X: [ 39 116  95 139 143 120 112  87 149 176 119 132 104  65  87 106  90 188
 107 118 168 109 142  77 134 134  76 116 208 158 151 132 129 130 132  81
 122  76 125 140 133 111]
E: [ 39 141 163 139 173 125  92  89  78 143 114 130 161 163 114 163 112 121
 110 127 136 121 167 106 105 109  88 116 131 131 132 142 119 149 164  78
  88 140  59 131  86 135]
G: [115 103  98 142 153 124 115 108 174 154 104 134  90  74  88 118  89 193
 118 106 162  98 132  97 125 130 107 161 196 153 150 138  91 128 129 111
 122  86 106 145 152 114]
S: [106 114 100 134 138 124 119  89 150 175 122 132 103  57  86 102  87 189
 112 119 169 109 140  77 139 128  78 119 203 159 151 132  94 130 133  86
 121  81 123 145 131 106]
C: [117 112 100 142 145 132 114 113 168 154 102 124  91  72  89 114  81 195
 126  97 157 110 130  98 124 124 103 163 195 152 147 137  92 131 133 111
 124  97 109 139 145 110]
A: [108 116  95 126 143 120 112  87 149 176 119 132 104  65  87 106  90 188
 107 118 168 109 142  77 134 134  76 120 208 158 151 132  99 130 132  81
 122  76 125 140 133 111]
Q: [113 112  86 153 133 105 112  88 155 161 123 142 102  68 117 156 103 192
 115 114 163 110 148  95 122 141  73 133 172 161 138 118  99 120 124  97
 126 101 126 128 156 110]
find: [108 116  95 126 143 120 112  87 149 176 119 132 104  65  87 106  90 188
 107 118 168 109 142  77 134 134  76 120 208 158 151 132  99 130 132  81
 122  76 125 140 133 111]
A
find: [ 39 116  95 139 143 120 112  87 149 176 119 132 104  65  87 106  90 188
 107 118 168 109 142  77 134 134  76 116 208 158 151 132 129 130 132  81
 122  76 125 140 133 111]
X
find: [117 112 100 142 145 132 114 113 168 154 102 124  91  72  89 114  81 195
 126  97 157 110 130  98 124 124 103 163 195 152 147 137  92 131 133 111
 124  97 109 139 145 110]
C
where: [155]
Q, 8
find: [ 39 141 163 139 173 125  92  89  78 143 114 130 161 163 114 163 112 121
 110 127 136 121 167 106 105 109  88 116 131 131 132 142 119 149 164  78
  88 140  59 131  86 135]
E

M: [ 87 100  88  97  98]
W: [193 180 175 194 172]
F: [ 21  31 181  56 114]
Y: [ 41  45 111  80 128]
K: [ 27  32 101  66 195]
P: [119  32 101 117 120]
where: [195]
K, 4
where: [194]
W, 3
where: [180]
W, 1
where: [98]
M, 4
find: [193 180 175 194 172]
W
where: [31]
F, 1

V: [101 155 110 114 121 161 157 157 113  89  89 116 138 165  81 167 160 150
 151  93 167 120 150  86 169 144 110 155  85 161 114  84 106 158 109 113
 131]
Z: [ 87 147  87 113 126 135  90 111 190 164 154 135 154 164 163 135  87  85
 175  74 126 115 134 119 149 167 104 213 166  85 148 119 112 135 147 155
 149]
B: [138 155 108  91  73 146 136 130 142 145 129 161 165 134  80 125 128 104
 145  96 151 139 153 118 138 150 137 153  80 119 145 103 112  85  82 143
 135]
R: [169 119  67 167 132 146 132 102  85 179 125 101 140  99 117 172 172 144
 198  85  88 137 104 126 164 149 109 123 144 127 128  62 122 136 120 113
 127]
U: [ 94 142 165  84 140 187  93 123 100 176 106 150 162  93 146 109 130 108
 155  40 145 120 159 114 128 164  77 137  94 164 156 138  98 161 106 127
 116]
N: [101 155 110 114 121 161 157 157 113 154  89 116 138 165  81  93 160 150
 151  93 167 120 150  86 169 144 110 155  85 161 114  84  69 158 109 113
  86]
J: [146 142 136 148  98 141  91 117  70 141 121 147 177 136 117 150 167 146
 126 115  97 120 144 105  91 135 160 129  80 147 112 141 110  77  74 132
 111]
L: [116 151  69 135 148 117 129 143  41 196 112 122 151 162 125 141 118  97
 136 142 137 159  90 153 143  88 152 149 181  87 162 110 148 134 122 102
 112]
D: [122 152 121 112 188  97 108 139  99 118 102 118 172 167 163 209  82  92
 106  89 123 126 121  97  81 139 137  92  84  90 188 115  96 113 128 191
 171]
find: [116 151  69 135 148 117 129 143  41 196 112 122 151 162 125 141 118  97
 136 142 137 159  90 153 143  88 152 149 181  87 162 110 148 134 122 102
 112]
L
where: [177]
J, 12
find: [146 142 136 148  98 141  91 117  70 141 121 147 177 136 117 150 167 146
 126 115  97 120 144 105  91 135 160 129  80 147 112 141 110  77  74 132
 111]
J

Guzem: [129 157 183 224 138]
Leze: [202 207 134 128 131]
Veko: [156 235 154 129 128]
tebon: [128 148 235 164 128]
Bomo: [214 135 131 128 134]
pezi: [130 129 136 213 196]
saso: [167 126 127 145 233]
Voz: [224 139 128 131 180]
muras: [174 130 128 142 231]
dizov: [153 129 129 159 237]
bon: [162 237 150 125 129]
kidu: [130 151 236 160 127]
where: [236]
kidu, 2
where: [156]
Veko, 0
find: [130 151 236 160 127]
kidu
where: [142]
muras, 3
where: [145]
saso, 3
find: [156 235 154 129 128]
Veko
find: [130 129 136 213 196]
pezi

Kamov: [180 179 100 100  64 119 125 131]
Miki: [194  83  82  56 156 132  51  56]
pini: [184 181 166 188 191  91 176  70]
silok: [184 181 166 172 158  87 122 187]
Rorol: [222 113  71  84 138 121  88 131]
leleg: [166 135 163 149 148  60 208 111]
Luzaz: [ 77 129 100 148 121 165 194 209]
where: [209]
Luzaz, 7
where: [187]
silok, 7
where: [132]
Miki, 5
find: [166 135 163 149 148  60 208 111]
leleg

fanu: [109  90 153 151 111 109 155 131 158 104 154 191 152  83  99 100 139 174
 129 148 152 128  98]
Zum: [111 161 141 100 122 120  54 116 165 178 169 124 131 134 118 124 172 170
 124  93 104 104 160]
buzu: [155 113 107 107 158 147 100 129 127 204 117  97 107 117 170 141 159  79
 138 119 113 122 143]
fef: [149 176 179 126 131 137 112 118 124 122 156 137 136 130 156 115 176 183
 112 146 137 119  67]
bevus: [175  38 114 152 172 186 128  48 144 181 119 176 136 148 207 133 154 134
 208 189 161 186 125]
gali: [126 176  97 172 196 139  67 193 189 233  21 149 174 153 149  59 125  74
  62 154 164 176  23]
dap: [132 120 155 142  71 118 216 160  86  57 140 125 120 124  90 137 147 106
  57 114 106 117 145]
Kudaf: [128 129 161 133 178 102 136 180 117  89 100  82  83  61 171  90 166 132
 189  99  95 110 131]
beva: [113 211 160  89 117 111 103 109 105  90 188 108 122 123 139 141 113 197
 121 121 142 116  74]
ner: [174  83 159 181  92 172 174 109 129 111  86 169 151 192 133  88 186 105
 113 177 126 154 133]
Nipet: [ 96  76  92 102 105 104 192 103 103  92 191 145 115  71 109 182  49 132
 139 128 161 144 129]
Nat: [ 77 138 137 110 101 105 173 122 143 132 192 130 112 115 136 122 176 166
  75  76 109 111 154]
find: [ 77 138 137 110 101 105 173 122 143 132 192 130 112 115 136 122 176 166
  75  76 109 111 154]
Nat
find: [128 129 161 133 178 102 136 180 117  89 100  82  83  61 171  90 166 132
 189  99  95 110 131]
Kudaf
where: [175]
bevus, 0
find: [174  83 159 181  92 172 174 109 129 111  86 169 151 192 133  88 186 105
 113 177 126 154 133]
ner
find: [149 176 179 126 131 137 112 118 124 122 156 137 136 130 156 115 176 183
 112 146 137 119  67]
fef
where: [49]
Nipet, 16

muta: [ 26 224  86 138]
tez: [225  44 215  35]
gisu: [ 27 235 193 232]
Nize: [ 27 144 197  27]
find: [ 26 224  86 138]
muta
where: [144]
Nize, 1
where: [26]
muta, 0
where: [44]
tez, 1
where: [225]
tez, 0

Nad: [109  69 101 117 128 104  63 157  79]
mis: [156 118 157 122 133  85 112 119 157]
dom: [139 140 132 174 155 214 187 103 143]
fudof: [130 120 116 123 126 136 118 131 112]
Gudif: [160 130 159 119 132  88 125 112 168]
kole: [128 169 172  94 140 124 159  99 177]
nena: [114 124 128 132 140 160 129 125 122]
kigo: [131  93 134 118 131  86  76 130 123]
find: [114 124 128 132 140 160 129 125 122]
nena

moret: [ 98 119 126 135]
mero: [143 115 114 163]
Vibu: [157 126 206  99]
where: [163]
mero, 3
find: [157 126 206  99]
Vibu
find: [143 115 114 163]
mero
where: [114]
mero, 2
find: [ 98 119 126 135]
moret

Kibas: [137  99 120 228 116]
melat: [155 139 105 102 114]
Dofe: [157 143 109 133 104]
Bazo: [137  99 120 228 154]
rokem: [155 139 155 148 140]
find: [137  99 120 228 116]
Kibas
find: [137  99 120 228 154]
Bazo
where: [102]
melat, 3

Zunot: [ 66 143 163 112 104  94 160 191 130]
tufep: [211  99 149 109 159 138 151 100 117]
Mebi: [193 130 140  78  98 133 139 151 110]
find: [211  99 149 109 159 138 151 100 117]
tufep
where: [139]
Mebi, 6
find: [193 130 140  78  98 133 139 151 110]
Mebi
where: [98]
Mebi, 4

dur: [136 113 120 112 141]
dubim: [137 101 106  69 140]
sonim: [109 108 155  71 151]
Dedaz: [116 116 119  83 128]
tagal: [114 128 122 115 124]
firik: [ 85 137 183  75 122]
rula: [116 116 116 111 128]
where: [124]
tagal, 4
where: [112]
dur, 3

vud: [121 126 116 110 138 160]
ruda: [171 125 100 208 107 163]
Bav: [ 61 100 125 124 144 166]
Tege: [109 148 127 111 124 145]
duve: [204 101  58 184  54 119]
Bipim: [117 127 206  35 108  91]
lofa: [141 145 121 119 182 106]
tilu: [131 100 128 142 132 113]
vefel: [156  95 131  99 126 121]
ginas: [124 113 125 123 142 118]
domaz: [113 123 150  82 127  96]
where: [108]
Bipim, 4
where: [106]
lofa, 5
where: [58]
duve, 2

